Here is a tiny trained network, its code and every weight. The questions are about switching its units off for an input and a class, where a switched-off unit gives its printed mean instead of its output.

import numpy as np


def w(rows, s, z=0):
    codes = np.array(rows[::2]) - 128.0
    scale = np.full(codes.shape[1], s)
    scale[-1] = z or s
    return codes * scale


def f(y):
    return y / 2 * (1 + np.tanh(0.7978845608 * (y + 0.044715 * y**3)))


def log_softmax(a):
    a = a - a.max(-1, keepdims=True)
    return a - np.log(np.exp(a).sum(-1, keepdims=True))


def net(x, mask):
    res = np.array(x, float).reshape(1, 5) / 4 @ E
    y = f(res @ A[0][:, :-1].T + A[0][:, -1])
    res = res + np.where(mask, y, B[0][:, -1]) @ B[0][:, :-1]
    return log_softmax(res[-1] @ U[:, :-1].T + U[:, -1])


A, B = {}, {}
E = w([
[129,125,128,127],'x0',
[134,129,124,122],'x1',
[205,3,211,131],'x2',
[107,45,17,184],'x3',
[228,191,123,254],'x4',
],0.006)
A[0] = w([
[84,36,7,177,126],'neuron 0',
[48,93,156,57,2],'neuron 1',
[74,194,73,119,72],'neuron 2',
[62,97,145,49,28],'neuron 3',
[201,25,175,107,78],'neuron 4',
[181,15,186,125,100],'neuron 5',
[142,222,254,55,90],'neuron 6',
[69,197,70,120,81],'neuron 7',
[217,191,131,221,89],'neuron 8',
[213,183,127,226,119],'neuron 9',
[80,203,72,113,42],'neuron 10',
],0.0071,0.0018)
B[0] = w([
[209,167,65,107,254],'neuron 0',
[64,76,90,130,187],'neuron 1',
[119,150,174,183,175],'neuron 2',
[87,88,95,127,188],'neuron 3',
[118,158,188,199,226],'neuron 4',
[115,172,174,193,237],'neuron 5',
[201,139,11,128,250],'neuron 6',
[122,151,180,188,183],'neuron 7',
[56,48,93,93,222],'neuron 8',
[63,62,103,82,227],'neuron 9',
[100,153,183,190,173],'neuron 10',
],0.011,0.0038)
U = w([
[12,24,112,71,87],'0',
[113,189,227,231,77],'1',
[146,134,140,93,254],'2',
[255,169,49,87,77],'3',
],0.0096,0.0069)

Each question gives the input, the list of numbers given to net, and the class t.
The units are the neurons (one row each of A and B). Each row of codes is followed by its name. A weight is (code - 128) times the scale printed after its matrix; where a second scale follows, it is the last column's (A, B and U).
mask holds one flag per neuron, in row order. A switched-off neuron (its flag False) gives its mean, the last column of its row in B, instead of its output. The means were averaged over made-up inputs and are rounded, as every weight is.
A unit's drop is (log p(t) with every unit on - log p(t) with that unit switched off) / (log p(t) with every unit on - log p(t) with every unit switched off).
The circuit of an input: a set's keep is (log p(t) with only the set's units on - log p(t) with every unit switched off) / (log p(t) with every unit on - log p(t) with every unit switched off). Starting from all 11 units, units are removed one at a time, each time the one whose removal leaves the highest keep (on an exact tie, the one counted first), for as long as the keep stays at least 0.8.
units of the circuit, in order: the units of the circuit, biggest drop first
k most important neurons: the k neurons with the biggest drops, biggest first
drop of u: that unit's drop, to one decimal
input [3,5,2,-3,7], class 0: units of the circuit, in order	neuron 8; neuron 9
input [4,1,2,8,3], class 3: units of the circuit, in order	neuron 0
input [0,-6,6,5,-4], class 1: units of the circuit, in order	neuron 5; neuron 4
input [2,-5,-7,-6,-4], class 1: units of the circuit, in order	neuron 10; neuron 7
input [-5,-5,1,-4,5], class 0: 3 most important neurons	neuron 8; neuron 9; neuron 0
input [1,0,3,4,4], class 0: units of the circuit, in order	neuron 9; neuron 8
input [-7,-5,-8,-5,-2], class 1: 3 most important neurons	neuron 10; neuron 7; neuron 2
input [-2,-2,-3,-5,1], class 3: 3 most important neurons	neuron 6; neuron 4; neuron 5
input [8,-3,8,8,2], class 1: drop of neuron 4	0.6
input [2,-8,-6,4,-5], class 1: drop of neuron 2	0.3
input [-6,8,-3,-7,3], class 3: drop of neuron 6	1.0
